A =
[[127 125 133 134 134 119 132 116 120 125]
 [122 126 138 136 137 120 132 115 121 123]
 [131 131 126 135 128 129 126 130 127 134]
 [128 131 132 134 128 120 131 124 127 123]
 [134 126 124 140 132 128 125 123 120 140]
 [124 132 132 137 129 123 130 124 127 124]
 [134 127 124 152 135 131 125 121 117 142]
 [126 132 130 139 129 123 127 126 126 127]]
Counting starts at 0.
Find the entry at row 0, column 0.
Answer: 127
Find the entry in row 0 and column 2.
Answer: 133
Find the entry in row 2 and column 0.
Answer: 131
Find the entry directly below the smallest entry.
Answer: 130
The entry just left of the largest entry is 124
The entry in the bottom-right corner: 127
The bottom entry of the column that holds the smallest entry: 126
Find the top-right entry.
Answer: 125
The largest entry is 152
Find the entry in row 2 and column 2.
Answer: 126
The entry in row 1 and column 2 -> 138
Find the smallest entry.
Answer: 115
The entry in the bottom-left corner: 126
Find the entry in row 1 and column 1.
Answer: 126
Find the entry directly above the smallest entry.
Answer: 116
Find the bottom entry of the column that holds the largest entry.
Answer: 139
Find the entry in row 0 and column 1.
Answer: 125
Find the entry just right of 139.
Answer: 129
The top entry of the column that holds the largest entry -> 134
The entry at row 1, column 0 is 122

Read these off the row that follows.
1) The entry just left of 149?
2) The 3rd entry from the left?
3) The entry just right of the centre entry?
4) The last entry?
5) The entry just left of the centre entry?
6) The first entry from the left?
array([101, 100, 149, 143, 153, 116, 119, 123, 111, 117, 106, 153, 142,
       140, 102])
1) 100
2) 149
3) 111
4) 102
5) 119
6) 101

Questions about the matrix below. Rows and columns are numbered from 0.
1) What is the entry at row 2, column 0?
2) What is the entry in row 1 and column 0?
3) What is the entry in row 1 and column 2?
4) What is the entry in row 1 and column 1?
5) What is the bottom-left entry?
6) What is the bottom entry of the column that holds the smallest entry?
7) What is the entry just right of 110?
8) What is the entry directly above 123?
[[108 125 112 131 139 136 136 114 135 117 136 136 118 142]
 [131 115 136 115 117 114 114 136 116 137 114 136 137 118]
 [110 156 101 157 153 155 157 105 156 105 156 108 103 154]
 [142 131 139 128 122 124 126 138 126 135 126 126 134 120]
 [134 135 132 134 124 130 127 129 128 124 131 116 126 123]]
1) 110
2) 131
3) 136
4) 115
5) 134
6) 132
7) 156
8) 120

Questions about the row below.
1) The entry just left of the largest entry?
2) The entry just right of the smallest entry?
[148 112 141 108 105 151]
1) 105
2) 151

Read these off the table that follows. Counting starts at 0.
1) What is the entry in the top-right corner?
2) What is the entry at row 1, column 0?
3) What is the entry in row 0 and column 2?
4) What is the bottom-right entry?
5) What is the entry just left of the largest entry?
6) What is the entry at row 0, column 1?
7) What is the top-left entry?
array([[108, 109, 143, 110, 106, 105, 113],
       [115, 125, 121, 150, 145, 113, 128],
       [149, 141, 110, 135, 138, 151, 138],
       [119, 106, 149, 106, 105, 111, 107],
       [109, 124, 147, 124, 119, 107, 126],
       [110, 121, 147, 125, 120, 109, 122],
       [136, 143, 108, 144, 151, 141, 148],
       [130, 150, 109, 149, 149, 138, 152],
       [115, 105, 139, 107, 106, 110, 106],
       [115, 125, 134, 135, 129, 111, 126]])
1) 113
2) 115
3) 143
4) 126
5) 138
6) 109
7) 108

a =
[[125 126 124 130 122 131 131 133 132 128 120 127 125]
 [127 134 134 126 126 123 124 125 145 123 123 134 140]
 [123 131 136 130 119 118 129 124 141 126 124 138 144]
 [125 125 128 138 136 126 127 121 139 129 129 138 116]
 [119 114 122 120 129 124 139 125 141 126 144 113 130]
 [120 112 121 123 126 119 138 118 143 126 142 104 129]
 [122 128 123 122 126 128 122 124 126 133 127 130 127]
 [133 129 133 134 130 129 132 132 129 124 129 125 128]
 [126 119 124 128 125 120 131 117 136 127 132 110 128]
 [128 131 114 136 137 120 126 128 137 125 127 136 133]
 [123 133 129 134 128 131 127 129 128 128 131 124 129]]
Counting starts at 0.
The entry in row 0 and column 2 -> 124
The entry at the centre -> 138
The entry in the top-right corner is 125
The bottom-right entry? 129
The entry in the top-left corner? 125
The entry in row 2 and column 0? 123
The entry at row 1, column 0? 127
The largest entry -> 145
The entry in row 0 and column 1: 126
The entry directly below the largest entry? 141
The entry directly below the smallest entry? 130
The top entry of the column that holds the smallest entry -> 127
The minimum: 104
The entry in row 2 and column 1? 131
The entry just left of the smallest entry -> 142
The bottom entry of the column that holds the smallest entry? 124
The entry just left of the centre entry is 119
The entry at row 1, column 2: 134
The bottom-left entry? 123
The entry at row 1, column 1? 134
The top entry of the column that holds the largest entry is 132
